How the states are linked:
JG: bo>HR, na>BL, ro>NH
LH: bo>ZR, na>CF, ro>SF
CN: bo>ZL, na>BN, ro>NB
DT: bo>RR, na>CG, ro>QG
GJ: bo>BQ, na>DJ, ro>QR
DP: bo>MG, na>PR, ro>GR
GT: bo>NB, na>HS, ro>QS
PR: bo>TL, na>DP, ro>TG
HS: bo>RZ, na>GT, ro>HL
BN: bo>HL, na>CN, ro>JM
HR: bo>BH, na>DD, ro>JG
BQ: bo>BS, na>RG, ro>GJ
NB: bo>CN, na>HL, ro>GT
MG: bo>JJ, na>TG, ro>DP
QG: bo>DT, na>SB, ro>JJ
CT: bo>JD, na>NH, ro>BL
JF: bo>DS, na>PQ, ro>HN
BL: bo>CT, na>JG, ro>DD
DD: bo>BL, na>HR, ro>RR
NZ: bo>CF, na>ZR, ro>BS
JM: bo>BN, na>ZL, ro>DS
HL: bo>HS, na>NB, ro>BN
RR: bo>DD, na>BH, ro>DT
DJ: bo>HN, na>GJ, ro>RG
FL: bo>NH, na>JD, ro>RZ
CG: bo>SB, na>DT, ro>BH
SF: bo>LH, na>CP, ro>TL
ZR: bo>LT, na>NZ, ro>LH
ZL: bo>SM, na>JM, ro>CN
TL: bo>SF, na>GR, ro>PR
SM: bo>PQ, na>DS, ro>ZL
PQ: bo>QR, na>JF, ro>SM
BS: bo>NZ, na>LT, ro>BQ
JD: bo>QS, na>FL, ro>CT
LT: bo>RG, na>BS, ro>ZR
RG: bo>DJ, na>BQ, ro>LT
RZ: bo>FL, na>QS, ro>HS
CP: bo>GR, na>SF, ro>CF
TG: bo>PR, na>MG, ro>MD
MD: bo>TG, na>JJ, ro>SB
JJ: bo>QG, na>MD, ro>MG
NH: bo>JG, na>CT, ro>FL
HN: bo>JF, na>QR, ro>DJ
SB: bo>MD, na>QG, ro>CG
DS: bo>JM, na>SM, ro>JF
CF: bo>CP, na>LH, ro>NZ
BH: bo>CG, na>RR, ro>HR
GR: bo>DP, na>TL, ro>CP
QS: bo>GT, na>RZ, ro>JD
QR: bo>GJ, na>HN, ro>PQ

In the rows, zero is written as 58.

The rows follow the links: the fewer symbols apart two states are, the more alike their rows tend to be.

Each row is also shifted at random along 2 hidden directions that mean nothing.

Some states, each with a row of numbers:
SB: [55, 48, 55, 55, 68, 62, 70, 61, 83, 66, 60, 52, 57, 56, 60, 63, 71, 61, 64, 58, 60, 54, 60, 49, 55, 55, 67, 57, 65, 53, 57]
BL: [78, 66, 50, 52, 52, 41, 60, 43, 44, 61, 71, 57, 69, 61, 54, 56, 61, 56, 40, 60, 58, 54, 56, 62, 63, 58, 62, 53, 65, 38, 52]
LT: [62, 66, 67, 61, 50, 51, 51, 57, 46, 64, 59, 71, 65, 63, 69, 56, 61, 63, 62, 57, 49, 71, 58, 53, 57, 68, 67, 59, 54, 60, 52]
JM: [53, 47, 60, 48, 66, 65, 62, 68, 67, 72, 65, 67, 66, 56, 59, 47, 48, 61, 56, 59, 53, 42, 49, 68, 52, 44, 76, 53, 55, 43, 58]
ZR: [57, 66, 60, 63, 46, 59, 44, 54, 44, 64, 55, 64, 62, 64, 62, 55, 55, 62, 61, 58, 53, 76, 64, 59, 55, 71, 58, 63, 54, 59, 57]
JF: [69, 58, 70, 43, 75, 54, 73, 72, 74, 88, 74, 72, 73, 63, 71, 56, 60, 63, 63, 60, 40, 53, 54, 56, 54, 48, 95, 44, 58, 44, 52]
CG: [61, 59, 58, 57, 72, 55, 68, 53, 74, 57, 58, 52, 56, 51, 61, 69, 70, 61, 66, 57, 58, 53, 59, 50, 63, 63, 56, 54, 67, 69, 62]
BQ: [69, 60, 56, 53, 51, 29, 77, 62, 59, 67, 72, 54, 74, 59, 52, 67, 64, 70, 50, 45, 62, 54, 65, 59, 58, 48, 99, 37, 63, 47, 60]
LH: [97, 74, 59, 57, 43, 30, 55, 51, 47, 51, 65, 58, 58, 72, 52, 62, 70, 59, 38, 57, 64, 70, 74, 53, 67, 64, 56, 55, 52, 48, 56]
JG: [72, 75, 65, 63, 57, 39, 67, 59, 53, 54, 58, 57, 61, 54, 59, 69, 66, 63, 61, 45, 55, 66, 64, 52, 64, 55, 66, 46, 65, 75, 63]
CF: [56, 48, 66, 65, 43, 60, 71, 59, 65, 64, 43, 59, 67, 53, 66, 68, 56, 65, 63, 48, 59, 68, 60, 62, 46, 53, 76, 61, 60, 51, 64]
QS: [88, 71, 73, 53, 54, 46, 67, 65, 51, 66, 61, 74, 66, 60, 64, 61, 53, 59, 44, 46, 49, 64, 54, 64, 55, 51, 68, 51, 60, 39, 62]
HS: [86, 65, 63, 44, 52, 31, 71, 74, 51, 65, 68, 67, 69, 68, 45, 58, 58, 63, 39, 40, 60, 58, 72, 63, 60, 40, 94, 28, 48, 42, 64]
GT: [86, 74, 69, 56, 64, 56, 58, 43, 41, 38, 55, 58, 35, 53, 51, 58, 50, 46, 43, 53, 57, 54, 52, 61, 64, 63, 11, 63, 63, 63, 63]
HN: [78, 70, 68, 50, 77, 50, 61, 54, 60, 67, 73, 68, 58, 58, 66, 55, 60, 57, 57, 60, 48, 55, 53, 50, 62, 60, 56, 52, 65, 55, 50]
DD: [26, 44, 45, 56, 50, 72, 45, 47, 53, 69, 61, 58, 72, 57, 65, 49, 48, 57, 60, 73, 56, 57, 50, 62, 51, 59, 65, 66, 57, 51, 49]
DP: [59, 55, 63, 63, 61, 69, 59, 64, 69, 50, 46, 56, 42, 57, 60, 59, 67, 53, 66, 60, 64, 66, 64, 54, 57, 69, 37, 72, 53, 67, 63]

The symbols that take the first to the second take the third to the fourth. What is the fourth?
Answer with the state's name.
[15, 37, 42, 69, 64, 93, 50, 43, 70, 42, 41, 41, 38, 41, 59, 58, 55, 53, 73, 74, 63, 48, 44, 59, 51, 71, 14, 88, 68, 74, 62]
to [68, 69, 74, 50, 72, 55, 60, 80, 61, 60, 61, 68, 55, 63, 57, 56, 53, 58, 57, 47, 48, 55, 59, 56, 56, 52, 61, 48, 50, 61, 63]
as [37, 30, 51, 57, 48, 73, 59, 68, 71, 72, 54, 58, 65, 68, 58, 52, 55, 63, 61, 67, 65, 64, 62, 63, 45, 54, 82, 64, 46, 41, 61]
to QS

[24, 44, 49, 58, 60, 78, 41, 68, 68, 69, 59, 62, 60, 69, 64, 48, 60, 56, 73, 74, 57, 63, 59, 51, 55, 65, 63, 67, 46, 63, 52]
to [77, 57, 57, 45, 55, 45, 66, 67, 54, 54, 67, 55, 59, 64, 43, 53, 51, 57, 40, 50, 59, 46, 62, 65, 57, 42, 68, 40, 52, 42, 62]
as [52, 69, 69, 59, 57, 54, 55, 64, 56, 79, 64, 77, 75, 60, 78, 59, 60, 61, 70, 56, 41, 72, 55, 51, 52, 60, 81, 57, 55, 56, 47]
to QS

[70, 56, 49, 57, 70, 62, 63, 44, 74, 42, 55, 39, 42, 53, 55, 61, 70, 51, 57, 64, 71, 46, 56, 54, 64, 67, 26, 63, 70, 64, 60]
to [2, 44, 61, 73, 41, 79, 51, 67, 51, 66, 35, 64, 62, 45, 68, 62, 40, 63, 82, 53, 45, 70, 49, 66, 43, 57, 72, 69, 53, 76, 60]
as [44, 39, 52, 56, 61, 65, 72, 67, 86, 74, 56, 56, 63, 64, 64, 60, 65, 63, 67, 62, 59, 57, 61, 53, 47, 55, 82, 58, 55, 45, 64]
to JG

[26, 44, 54, 63, 63, 80, 44, 71, 70, 65, 52, 61, 54, 64, 63, 50, 57, 56, 74, 70, 56, 66, 61, 53, 53, 66, 56, 70, 48, 70, 54]
to [69, 62, 65, 56, 52, 54, 61, 52, 44, 64, 55, 67, 63, 51, 65, 57, 46, 59, 49, 56, 50, 58, 51, 62, 55, 58, 55, 63, 61, 45, 55]
as [60, 54, 59, 47, 77, 67, 60, 62, 67, 66, 67, 58, 57, 56, 58, 49, 56, 54, 55, 63, 52, 40, 48, 59, 57, 51, 55, 58, 63, 52, 54]
to NH

[72, 60, 67, 57, 46, 51, 62, 52, 47, 64, 56, 66, 66, 57, 65, 57, 52, 59, 50, 53, 55, 61, 52, 61, 51, 53, 65, 58, 60, 39, 58]
to [113, 87, 64, 55, 50, 11, 70, 61, 45, 43, 66, 52, 56, 64, 40, 71, 71, 62, 34, 35, 63, 65, 75, 56, 77, 50, 65, 28, 62, 60, 65]
as [22, 38, 58, 67, 35, 74, 50, 68, 57, 76, 50, 71, 69, 67, 68, 50, 51, 63, 69, 64, 60, 75, 63, 63, 39, 56, 84, 69, 44, 46, 58]
to CP

[45, 50, 59, 50, 74, 68, 61, 67, 67, 68, 66, 64, 61, 57, 64, 47, 51, 56, 59, 65, 48, 45, 46, 60, 50, 52, 66, 56, 59, 53, 56]
to [80, 66, 53, 49, 60, 27, 70, 56, 60, 58, 77, 48, 70, 60, 45, 66, 71, 64, 45, 48, 67, 49, 64, 56, 67, 46, 84, 36, 66, 55, 58]
as [55, 61, 41, 57, 64, 54, 56, 47, 52, 37, 63, 41, 54, 52, 39, 58, 59, 53, 53, 57, 65, 40, 59, 59, 71, 55, 43, 50, 65, 74, 59]
to JM

[69, 56, 64, 50, 70, 46, 62, 81, 80, 83, 66, 69, 68, 79, 70, 55, 77, 67, 63, 63, 52, 70, 74, 48, 58, 58, 97, 41, 45, 49, 55]
to [68, 53, 44, 62, 44, 59, 45, 42, 50, 38, 52, 45, 44, 64, 46, 54, 60, 49, 45, 67, 76, 54, 66, 59, 64, 66, 27, 73, 51, 50, 64]
as [33, 53, 56, 63, 43, 63, 53, 66, 42, 50, 46, 60, 59, 50, 53, 53, 41, 56, 57, 51, 59, 60, 57, 65, 52, 51, 63, 60, 50, 62, 63]
to CN

[57, 49, 53, 48, 64, 66, 57, 64, 60, 57, 63, 59, 57, 57, 51, 51, 48, 52, 50, 62, 60, 42, 56, 66, 59, 48, 61, 54, 51, 50, 62]
to [72, 63, 61, 66, 56, 65, 60, 52, 60, 40, 44, 52, 37, 55, 55, 65, 64, 51, 55, 57, 67, 69, 62, 54, 61, 72, 23, 71, 61, 66, 68]
as [35, 34, 46, 62, 56, 77, 57, 61, 72, 60, 53, 54, 55, 58, 60, 54, 59, 57, 63, 69, 69, 52, 56, 58, 50, 60, 58, 73, 53, 51, 61]
to NB

[99, 69, 69, 58, 53, 39, 77, 56, 63, 51, 52, 56, 50, 60, 56, 72, 75, 58, 48, 45, 64, 68, 70, 52, 63, 58, 51, 53, 67, 54, 68]
to [83, 70, 79, 50, 66, 52, 65, 77, 60, 66, 61, 73, 57, 63, 59, 55, 57, 57, 57, 46, 47, 62, 59, 58, 55, 50, 65, 44, 50, 55, 60]
as [56, 59, 47, 52, 62, 59, 48, 53, 60, 62, 67, 52, 59, 66, 55, 50, 64, 59, 58, 69, 63, 57, 63, 50, 63, 67, 59, 57, 52, 59, 49]
to GJ

[78, 57, 74, 55, 59, 48, 69, 79, 76, 80, 59, 70, 58, 70, 69, 63, 74, 66, 64, 51, 56, 77, 75, 49, 55, 59, 88, 48, 52, 51, 62]
to [48, 58, 56, 55, 72, 61, 56, 74, 62, 59, 63, 58, 56, 58, 54, 54, 55, 58, 66, 57, 54, 49, 57, 57, 59, 52, 67, 44, 52, 71, 57]
as [44, 51, 49, 54, 59, 61, 49, 50, 57, 70, 67, 56, 70, 64, 60, 52, 64, 62, 58, 69, 59, 57, 60, 56, 57, 63, 69, 59, 53, 51, 47]
to BS

[71, 71, 61, 62, 66, 45, 63, 49, 59, 48, 55, 48, 53, 52, 60, 68, 64, 64, 65, 51, 56, 61, 62, 49, 67, 60, 49, 53, 70, 78, 59]
to [85, 71, 65, 56, 69, 37, 73, 59, 73, 61, 65, 52, 60, 57, 59, 72, 77, 64, 65, 47, 56, 59, 63, 49, 67, 64, 66, 45, 72, 68, 57]
as [20, 52, 57, 71, 62, 88, 40, 43, 49, 62, 51, 65, 56, 46, 77, 52, 43, 54, 80, 72, 43, 58, 38, 60, 49, 72, 36, 81, 66, 73, 51]
to HN

[51, 47, 41, 59, 58, 76, 49, 40, 66, 36, 50, 40, 37, 55, 47, 56, 59, 50, 54, 71, 75, 46, 58, 56, 59, 69, 19, 77, 61, 58, 64]
to [26, 50, 46, 57, 66, 74, 44, 59, 57, 46, 57, 50, 52, 52, 46, 51, 51, 53, 68, 62, 59, 45, 52, 61, 60, 57, 44, 59, 55, 81, 60]
as [72, 57, 65, 58, 45, 39, 79, 59, 67, 67, 57, 58, 69, 56, 61, 71, 65, 70, 50, 44, 60, 64, 63, 59, 56, 47, 89, 46, 68, 44, 63]
to HR

[39, 53, 55, 67, 39, 69, 40, 53, 44, 52, 46, 59, 57, 62, 61, 51, 47, 56, 57, 63, 60, 70, 58, 60, 54, 66, 48, 75, 47, 57, 55]
to [60, 62, 63, 50, 75, 61, 56, 71, 60, 52, 62, 61, 52, 60, 53, 50, 55, 53, 64, 56, 52, 49, 58, 56, 63, 53, 51, 48, 51, 73, 62]
as [59, 59, 60, 59, 47, 56, 57, 44, 47, 62, 59, 64, 67, 54, 61, 57, 48, 55, 51, 58, 56, 59, 49, 61, 53, 58, 60, 62, 63, 41, 55]
to JF

[49, 56, 71, 61, 48, 71, 56, 57, 49, 68, 50, 72, 61, 50, 67, 55, 44, 55, 57, 56, 45, 62, 46, 65, 45, 56, 54, 67, 55, 50, 59]
to [55, 58, 52, 63, 67, 71, 47, 54, 64, 39, 50, 51, 33, 62, 58, 57, 66, 53, 66, 64, 69, 61, 63, 51, 66, 77, 16, 69, 53, 76, 59]
as [49, 48, 55, 62, 43, 49, 70, 52, 59, 64, 52, 53, 68, 49, 58, 66, 53, 65, 56, 52, 61, 56, 57, 64, 50, 52, 86, 55, 66, 50, 63]
to GT

[47, 56, 51, 59, 66, 70, 46, 65, 68, 57, 55, 59, 50, 65, 62, 51, 64, 56, 65, 72, 57, 62, 64, 48, 58, 68, 43, 66, 46, 70, 56]
to [69, 63, 62, 55, 47, 50, 62, 46, 48, 67, 65, 62, 69, 58, 64, 56, 58, 60, 47, 59, 56, 60, 55, 62, 54, 57, 64, 56, 63, 38, 54]
as [74, 68, 72, 45, 74, 46, 67, 62, 67, 80, 74, 71, 70, 61, 71, 58, 62, 60, 61, 57, 45, 54, 56, 54, 60, 59, 77, 50, 59, 53, 51]
to HS

[21, 43, 48, 61, 62, 80, 39, 62, 65, 64, 60, 60, 56, 67, 65, 44, 59, 56, 72, 76, 57, 62, 58, 52, 53, 68, 58, 71, 43, 67, 51]
to [52, 62, 60, 59, 75, 73, 52, 47, 55, 55, 61, 60, 51, 50, 64, 53, 51, 50, 67, 67, 48, 51, 44, 57, 62, 68, 31, 68, 70, 62, 52]
as [50, 51, 57, 57, 46, 56, 60, 69, 49, 53, 54, 60, 60, 60, 47, 55, 42, 57, 51, 51, 60, 57, 59, 67, 52, 46, 70, 48, 49, 54, 63]
to CF

[40, 51, 64, 54, 70, 70, 53, 80, 63, 64, 55, 68, 57, 60, 64, 50, 49, 59, 70, 54, 45, 55, 56, 58, 52, 48, 66, 54, 47, 70, 65]
to [45, 66, 60, 71, 54, 58, 57, 58, 52, 48, 50, 56, 56, 48, 58, 67, 59, 59, 66, 48, 54, 66, 56, 56, 60, 61, 51, 57, 64, 78, 59]
as [43, 45, 51, 53, 68, 80, 51, 57, 60, 51, 60, 53, 49, 48, 53, 47, 47, 48, 52, 66, 59, 42, 42, 67, 53, 53, 38, 66, 57, 55, 59]
to NZ

[55, 61, 75, 62, 56, 69, 58, 63, 54, 63, 47, 72, 54, 51, 67, 51, 43, 57, 62, 55, 47, 62, 49, 64, 52, 57, 49, 65, 61, 55, 57]
to [87, 66, 56, 48, 57, 39, 63, 39, 49, 64, 74, 60, 71, 62, 54, 56, 63, 60, 41, 61, 59, 56, 60, 61, 61, 55, 68, 50, 63, 38, 53]
as [81, 63, 69, 61, 58, 49, 67, 65, 67, 57, 51, 58, 50, 60, 61, 68, 67, 58, 55, 51, 63, 71, 65, 51, 59, 61, 52, 63, 59, 57, 64]
to BS

[67, 62, 72, 60, 53, 65, 57, 54, 43, 56, 49, 68, 53, 49, 63, 56, 45, 53, 51, 55, 48, 60, 47, 64, 54, 58, 42, 67, 60, 51, 62]
to [62, 58, 55, 71, 46, 59, 59, 30, 49, 27, 44, 39, 43, 41, 49, 68, 55, 53, 48, 55, 73, 54, 53, 63, 61, 66, 20, 72, 72, 63, 64]
as [52, 45, 49, 59, 43, 62, 51, 57, 57, 57, 51, 54, 59, 68, 56, 54, 62, 56, 52, 67, 67, 66, 65, 58, 53, 60, 56, 63, 48, 50, 57]
to BN

